Below are the code and all the weights of a small trained network. Each question names an input and a target symbol and asks about switching units off, where a switched-off unit gives its printed mean instead of its output.

import numpy as np


def w(rows, s, z=0):
    codes = np.array(rows[::2]) - 128.0
    scale = np.full(codes.shape[1], s)
    scale[-1] = z or s
    return codes * scale


def f(y):
    return np.maximum(y, 0)


def softmax(a):
    e = np.exp(a - a.max(-1, keepdims=True))
    return e / e.sum(-1, keepdims=True)


def log_softmax(a):
    a = a - a.max(-1, keepdims=True)
    return a - np.log(np.exp(a).sum(-1, keepdims=True))


def net(x, mask):
    ids = ['ΓΛΨαβεζημφω'.index(c) for c in x.split()]
    T = len(ids)
    res = E[ids] + P[:T]
    u = 0
    for l in range(3):
        q, k, v = (res @ M[l].T for M in (Q, K, V))
        z = softmax(np.where(np.tri(T) > 0, q @ k.T / 4**0.5, -1e9)) @ v
        res = res + np.where(mask[u], z, O[l][:, -1]) @ O[l][:, :-1]
        u += 1
        y = f(res @ A[l][:, :-1].T + A[l][:, -1])
        res = res + np.where(mask[u : u + 8], y, B[l][:, -1]) @ B[l][:, :-1]
        u += 8
    return log_softmax(res[-1] @ U[:, :-1].T + U[:, -1])


Q, K, V, O, A, B = {}, {}, {}, {}, {}, {}
E = w([
[113,109,93],'Γ',
[122,101,92],'Λ',
[134,94,85],'Ψ',
[115,97,87],'α',
[72,180,124],'β',
[113,102,92],'ε',
[84,202,199],'ζ',
[93,158,97],'η',
[100,71,147],'μ',
[255,247,70],'φ',
[72,176,124],'ω',
],0.019)
P = w([
[1,120,46],'0',
[63,130,83],'1',
[98,137,102],'2',
[122,147,123],'3',
[137,153,129],'4',
[151,157,140],'5',
[161,161,147],'6',
[171,165,155],'7',
[178,167,156],'8',
[184,169,162],'9',
[193,171,161],'10',
],0.0062)
Q[0] = w([
[166,251,2],'L0H1',
[139,183,6],'L0H1',
[103,170,131],'L0H1',
[144,74,118],'L0H1',
],0.0057)
K[0] = w([
[80,161,91],'L0H1',
[108,36,253],'L0H1',
[11,162,209],'L0H1',
[104,114,99],'L0H1',
],0.008)
V[0] = w([
[37,53,172],'L0H1',
[65,112,109],'L0H1',
[160,205,211],'L0H1',
[1,26,172],'L0H1',
],0.0057)
O[0] = w([
[164,227,218,211],'L0H1',
[144,192,111,216],'L0H1',
[253,150,215,83],'L0H1',
[41,44,39,251],'L0H1',
],0.0076,0.0028)
A[0] = w([
[29,160,177,126],'L0N1',
[166,179,188,139],'L0N2',
[163,136,224,68],'L0N3',
[199,231,105,202],'L0N4',
[84,134,199,125],'L0N5',
[99,102,150,64],'L0N6',
[187,176,51,199],'L0N7',
[184,128,253,2],'L0N8',
],0.0079,0.006)
B[0] = w([
[138,135,253,251],'L0N1',
[86,83,129,191],'L0N2',
[190,163,185,157],'L0N3',
[179,201,102,253],'L0N4',
[142,166,157,189],'L0N5',
[200,164,140,132],'L0N6',
[23,213,65,225],'L0N7',
[251,149,24,150],'L0N8',
],0.007,0.005)
Q[1] = w([
[139,254,75],'L1H1',
[153,39,85],'L1H1',
[175,53,113],'L1H1',
[96,218,183],'L1H1',
],0.0083)
K[1] = w([
[107,176,86],'L1H1',
[149,69,108],'L1H1',
[189,57,165],'L1H1',
[90,254,185],'L1H1',
],0.0084)
V[1] = w([
[133,12,250],'L1H1',
[1,145,248],'L1H1',
[116,70,65],'L1H1',
[139,198,214],'L1H1',
],0.0066)
O[1] = w([
[255,70,160,8],'L1H1',
[151,55,45,184],'L1H1',
[204,188,230,92],'L1H1',
[97,123,100,171],'L1H1',
],0.0067,0.012)
A[1] = w([
[159,172,95,4],'L1N1',
[107,163,116,64],'L1N2',
[121,141,71,125],'L1N3',
[103,149,84,89],'L1N4',
[251,111,155,189],'L1N5',
[189,105,160,160],'L1N6',
[105,107,123,254],'L1N7',
[193,82,186,177],'L1N8',
],0.016,0.0092)
B[1] = w([
[141,101,196,147],'L1N1',
[136,100,175,221],'L1N2',
[168,80,109,232],'L1N3',
[164,115,153,254],'L1N4',
[249,163,134,152],'L1N5',
[212,132,163,146],'L1N6',
[125,160,93,247],'L1N7',
[163,197,124,161],'L1N8',
],0.014)
Q[2] = w([
[132,186,138],'L2H1',
[130,118,130],'L2H1',
[203,99,108],'L2H1',
[99,103,245],'L2H1',
],0.012)
K[2] = w([
[28,218,195],'L2H1',
[130,163,147],'L2H1',
[182,2,144],'L2H1',
[133,200,77],'L2H1',
],0.0085)
V[2] = w([
[123,252,62],'L2H1',
[68,119,81],'L2H1',
[79,8,241],'L2H1',
[89,69,116],'L2H1',
],0.0043)
O[2] = w([
[28,143,117,203],'L2H1',
[96,154,161,231],'L2H1',
[225,3,128,2],'L2H1',
[91,98,235,179],'L2H1',
],0.0051,0.00077)
A[2] = w([
[86,138,168,14],'L2N1',
[232,133,198,5],'L2N2',
[37,157,220,144],'L2N3',
[30,31,254,101],'L2N4',
[24,82,56,163],'L2N5',
[87,77,23,214],'L2N6',
[47,131,18,120],'L2N7',
[72,108,107,157],'L2N8',
],0.0098,0.016)
B[2] = w([
[48,137,141,134],'L2N1',
[50,118,104,199],'L2N2',
[129,56,54,181],'L2N3',
[151,154,221,166],'L2N4',
[233,62,153,214],'L2N5',
[68,246,125,250],'L2N6',
[117,64,52,201],'L2N7',
[121,105,87,173],'L2N8',
],0.012,0.018)
U = w([
[90,83,66,95],'Γ',
[90,183,134,254],'Λ',
[95,253,158,132],'Ψ',
[200,195,148,161],'α',
[108,106,119,86],'β',
[135,154,128,116],'ε',
[37,158,129,49],'ζ',
[172,84,114,106],'η',
[231,108,107,103],'μ',
[139,157,152,173],'φ',
[116,110,120,92],'ω',
],0.018,0.013)

Each question gives the input, a string of symbols that net reads in full, and the target symbol t.
The units are the heads (4 rows each of Q, K, V and O) and the neurons (one row each of A and B). Each row of codes is followed by its name. A weight is (code - 128) times the scale printed after its matrix; where a second scale follows, it is the last column's (O, A, B and U).
mask holds one flag per unit, layer by layer, with each layer's heads first. A switched-off unit (its flag False) gives its mean, the last column of its rows in O or B, instead of its output. The means were averaged over made-up inputs and are rounded, as every weight is.
A unit's drop is (log p(t) with every unit on - log p(t) with that unit switched off) / (log p(t) with every unit on - log p(t) with every unit switched off).
The circuit of an input: a set's keep is (log p(t) with only the set's units on - log p(t) with every unit switched off) / (log p(t) with every unit on - log p(t) with every unit switched off). Starting from the 12 units with the biggest drops (on a tie, the unit counted first), units are removed one at a time, each time the one whose removal leaves the highest keep (on an exact tie, the one counted first), for as long as the keep stays at least 0.8.
circuit, biggest first: the units of the circuit, biggest drop first
unit that matters most: the unit with the biggest drop
top k neurons in layer l: the k neurons of layer l with the biggest drops, biggest first
drop of u: that unit's drop, to one decimal
input ε ω φ η ε Γ μ Ψ α μ Λ, target Λ: circuit, biggest first	L1H1, L0N7
input ζ Ψ ζ ε η, target Γ: circuit, biggest first	L1H1
input Ψ ζ φ Ψ, target Ψ: circuit, biggest first	L2N5, L2N7
input φ ζ μ μ ε β η μ φ, target Λ: top 4 neurons in layer 2	L2N5, L2N2, L2N6, L2N3
input μ μ β Ψ η, target Γ: top 4 neurons in layer 2	L2N7, L2N4, L2N5, L2N8
input φ μ β μ ε η, target η: top 3 neurons in layer 1	L1N2, L1N4, L1N3
input φ Γ μ Ψ, target Ψ: top 3 neurons in layer 1	L1N2, L1N1, L1N3
input μ ζ μ μ ω φ α φ α, target Λ: top 2 neurons in layer 0	L0N1, L0N2
input ζ ω ζ μ Λ ζ ω μ, target Λ: top 2 neurons in layer 2	L2N3, L2N4
input μ φ μ μ η μ, target μ: top 4 neurons in layer 1	L1N2, L1N1, L1N4, L1N3
input α β ζ φ μ, target μ: top 4 neurons in layer 1	L1N2, L1N1, L1N4, L1N7
input μ μ Ψ ζ μ, target Ψ: top 3 neurons in layer 1	L1N4, L1N2, L1N3
input μ Ψ ζ, target Γ: top 3 neurons in layer 1	L1N4, L1N2, L1N5
input η β φ, target φ: top 2 neurons in layer 2	L2N4, L2N6
input μ ω η ζ β φ β μ φ, target Λ: top 2 neurons in layer 2	L2N5, L2N6
input μ η μ η φ Γ ζ, target ζ: top 2 neurons in layer 0	L0N7, L0N1
input η Ψ μ Γ μ μ μ μ Ψ, target Λ: unit that matters most	L2N6
input η ε β Λ ζ, target Γ: drop of L1N1	0.0
input μ ε β, target Γ: drop of L1N6	0.2
input η μ ζ μ, target Λ: unit that matters most	L1H1
input η ζ μ μ μ, target Ψ: drop of L2N6	-0.1
